Below is a small trained network, with its code and all its weights. Each question gives an input and a class and asks what happens when units are switched off, that is, made to give their printed mean instead of their output.

import numpy as np


def w(rows, s, z=0):
    codes = np.array(rows[::2]) - 128.0
    scale = np.full(codes.shape[1], s)
    scale[-1] = z or s
    return codes * scale


def f(y):
    return np.maximum(y, 0)


def log_softmax(a):
    a = a - a.max(-1, keepdims=True)
    return a - np.log(np.exp(a).sum(-1, keepdims=True))


def net(x, mask):
    res = np.array(x, float).reshape(1, 5) / 4 @ E
    y = f(res @ A[0][:, :-1].T + A[0][:, -1])
    res = res + np.where(mask, y, B[0][:, -1]) @ B[0][:, :-1]
    return log_softmax(res[-1] @ U[:, :-1].T + U[:, -1])


A, B = {}, {}
E = w([
[42,243,187,27],'x0',
[111,133,53,149],'x1',
[203,86,246,7],'x2',
[195,213,185,111],'x3',
[187,200,3,56],'x4',
],0.0054)
A[0] = w([
[159,75,56,193,195],'neuron 0',
[234,204,205,101,228],'neuron 1',
[71,124,202,130,110],'neuron 2',
[69,77,254,213,182],'neuron 3',
[158,83,87,120,251],'neuron 4',
[183,95,135,176,87],'neuron 5',
[68,214,161,90,95],'neuron 6',
[41,141,131,57,138],'neuron 7',
[94,72,230,45,228],'neuron 8',
[68,231,177,77,138],'neuron 9',
[146,52,155,182,164],'neuron 10',
[207,88,124,190,157],'neuron 11',
[190,41,165,10,155],'neuron 12',
],0.0081,0.0033)
B[0] = w([
[124,167,60,191,227],'neuron 0',
[59,22,22,197,239],'neuron 1',
[175,135,31,118,182],'neuron 2',
[177,178,1,52,254],'neuron 3',
[130,201,80,179,198],'neuron 4',
[194,190,103,183,165],'neuron 5',
[219,116,100,190,196],'neuron 6',
[229,149,91,200,184],'neuron 7',
[85,220,89,189,247],'neuron 8',
[193,131,88,209,224],'neuron 9',
[163,161,53,150,202],'neuron 10',
[160,198,95,183,197],'neuron 11',
[35,200,53,181,218],'neuron 12',
],0.007,0.0069)
U = w([
[14,211,58,226,222],'0',
[248,192,79,220,211],'1',
[106,193,61,182,237],'2',
[90,110,45,200,235],'3',
[232,211,10,36,212],'4',
[150,128,194,125,32],'5',
[212,21,255,23,4],'6',
[204,58,197,23,4],'7',
],0.0042,0.0041)

Each question gives the input, the list of numbers given to net, and the class t.
The units are the neurons (one row each of A and B). Each row of codes is followed by its name. A weight is (code - 128) times the scale printed after its matrix; where a second scale follows, it is the last column's (A, B and U).
mask holds one flag per neuron, in row order. A switched-off neuron (its flag False) gives its mean, the last column of its row in B, instead of its output. The means were averaged over made-up inputs and are rounded, as every weight is.
A unit's drop is (log p(t) with every unit on - log p(t) with that unit switched off) / (log p(t) with every unit on - log p(t) with every unit switched off).
The circuit of an input: a set's keep is (log p(t) with only the set's units on - log p(t) with every unit switched off) / (log p(t) with every unit on - log p(t) with every unit switched off). Starting from the 12 units with the biggest drops (on a tie, the unit counted first), units are removed one at a time, each time the one whose removal leaves the highest keep (on an exact tie, the one counted first), for as long as the keep stays at least 0.8.
units of the circuit, in order: the units of the circuit, biggest drop first
top k neurons: the k neurons with the biggest drops, biggest first
drop when u is switched off: that unit's drop, to one decimal
input [-2,0,3,-2,-6], class 4: units of the circuit, in order	[neuron 3; neuron 1]
input [1,-5,-3,0,-7], class 4: units of the circuit, in order	[neuron 3; neuron 1; neuron 2]
input [-1,-2,7,-5,-1], class 0: units of the circuit, in order	[neuron 12; neuron 8]
input [-1,-2,8,-7,1], class 0: units of the circuit, in order	[neuron 12; neuron 8]
input [-5,1,8,-8,5], class 0: top 2 neurons	[neuron 12; neuron 3]
input [6,-2,-2,-2,-8], class 4: units of the circuit, in order	[neuron 3; neuron 2]
input [4,5,5,-6,-7], class 4: top 3 neurons	[neuron 3; neuron 1; neuron 2]
input [-2,-2,2,6,4], class 3: top neuron	[neuron 1]
input [-3,2,5,8,4], class 3: units of the circuit, in order	[neuron 1; neuron 3]
input [-5,5,8,-5,4], class 0: top 2 neurons	[neuron 12; neuron 3]
input [-7,1,8,8,-7], class 0: top 2 neurons	[neuron 12; neuron 1]
input [-4,6,7,-7,4], class 0: drop when neuron 6 is switched off	0.1
input [8,3,3,-8,-8], class 1: drop when neuron 11 is switched off	-0.1
input [5,-6,6,-4,6], class 0: drop when neuron 7 is switched off	-0.1
